Below is a small trained network, with its code and all its weights. Each question gives an input and a class and asks what happens when units are switched off, that is, made to give their printed mean instead of their output.

import numpy as np


def w(rows, s, z=0):
    codes = np.array(rows[::2]) - 128.0
    scale = np.full(codes.shape[1], s)
    scale[-1] = z or s
    return codes * scale


def f(y):
    return y / 2 * (1 + np.tanh(0.7978845608 * (y + 0.044715 * y**3)))


def log_softmax(a):
    a = a - a.max(-1, keepdims=True)
    return a - np.log(np.exp(a).sum(-1, keepdims=True))


def net(x, mask):
    res = np.array(x, float).reshape(1, 8) / 4 @ E
    y = f(res @ A[0][:, :-1].T + A[0][:, -1])
    res = res + np.where(mask, y, B[0][:, -1]) @ B[0][:, :-1]
    return log_softmax(res[-1] @ U[:, :-1].T + U[:, -1])


A, B = {}, {}
E = w([
[129,129,125,128],'x0',
[129,129,128,126],'x1',
[127,127,131,129],'x2',
[127,129,126,130],'x3',
[150,7,60,127],'x4',
[125,127,129,133],'x5',
[128,129,127,128],'x6',
[244,133,159,217],'x7',
],0.016)
A[0] = w([
[171,33,93,127,72],'neuron 1',
[129,225,161,149,62],'neuron 2',
[146,78,113,116,43],'neuron 3',
[154,151,87,163,67],'neuron 4',
[122,183,200,131,1],'neuron 5',
[254,122,161,192,102],'neuron 6',
[145,114,144,155,89],'neuron 7',
[130,50,152,135,49],'neuron 8',
[67,107,132,85,99],'neuron 9',
[74,128,96,92,100],'neuron 10',
[237,133,132,185,110],'neuron 11',
[121,169,173,130,59],'neuron 12',
[40,137,73,103,128],'neuron 13',
[115,114,137,143,62],'neuron 14',
[156,31,95,143,86],'neuron 15',
[161,136,123,87,65],'neuron 16',
[109,123,130,150,132],'neuron 17',
],0.016,0.0055)
B[0] = w([
[141,232,85,197,219],'neuron 1',
[150,221,29,210,204],'neuron 2',
[173,159,96,163,164],'neuron 3',
[138,109,135,129,147],'neuron 4',
[135,179,76,193,184],'neuron 5',
[83,55,192,37,253],'neuron 6',
[134,96,91,103,149],'neuron 7',
[136,196,94,140,167],'neuron 8',
[110,91,225,28,193],'neuron 9',
[88,79,154,106,190],'neuron 10',
[83,31,255,49,233],'neuron 11',
[155,179,64,160,168],'neuron 12',
[102,62,182,77,218],'neuron 13',
[141,120,136,146,123],'neuron 14',
[199,227,44,210,219],'neuron 15',
[106,142,120,117,123],'neuron 16',
[103,121,127,135,129],'neuron 17',
],0.0097,0.022)
U = w([
[125,6,178,82,252],'0',
[181,199,90,186,4],'1',
],0.015,0.0018)

Each question gives the input, the list of numbers given to net, and the class t.
The units are the neurons (one row each of A and B). Each row of codes is followed by its name. A weight is (code - 128) times the scale printed after its matrix; where a second scale follows, it is the last column's (A, B and U).
mask holds one flag per neuron, in row order. A switched-off neuron (its flag False) gives its mean, the last column of its row in B, instead of its output. The means were averaged over made-up inputs and are rounded, as every weight is.
A unit's drop is (log p(t) with every unit on - log p(t) with that unit switched off) / (log p(t) with every unit on - log p(t) with every unit switched off).
k most important neurons: the k neurons with the biggest drops, biggest first
drop of u: that unit's drop, to one decimal
input [-4,2,-2,0,-3,-8,3,3], class 0: 2 most important neurons : [neuron 15; neuron 1]
input [-5,5,-6,7,6,-6,-2,-5], class 1: 3 most important neurons : [neuron 11; neuron 15; neuron 6]
input [4,2,3,-1,4,-5,1,3], class 1: 2 most important neurons : [neuron 15; neuron 1]
input [4,8,-2,3,-4,-1,3,-3], class 1: 3 most important neurons : [neuron 11; neuron 6; neuron 2]
input [-7,-8,6,4,-6,4,7,6], class 0: 3 most important neurons : [neuron 11; neuron 6; neuron 15]
input [3,4,-8,8,-4,8,-2,-3], class 1: 3 most important neurons : [neuron 11; neuron 6; neuron 2]
input [0,2,3,-5,-5,3,7,6], class 0: drop of neuron 11 : 1.2
input [7,4,3,-1,-2,-4,6,-1], class 1: drop of neuron 13 : 0.1
input [5,6,-4,7,-5,7,0,7], class 0: drop of neuron 6 : 0.3
input [0,-1,-7,-1,-7,1,0,7], class 0: drop of neuron 6 : 2.3
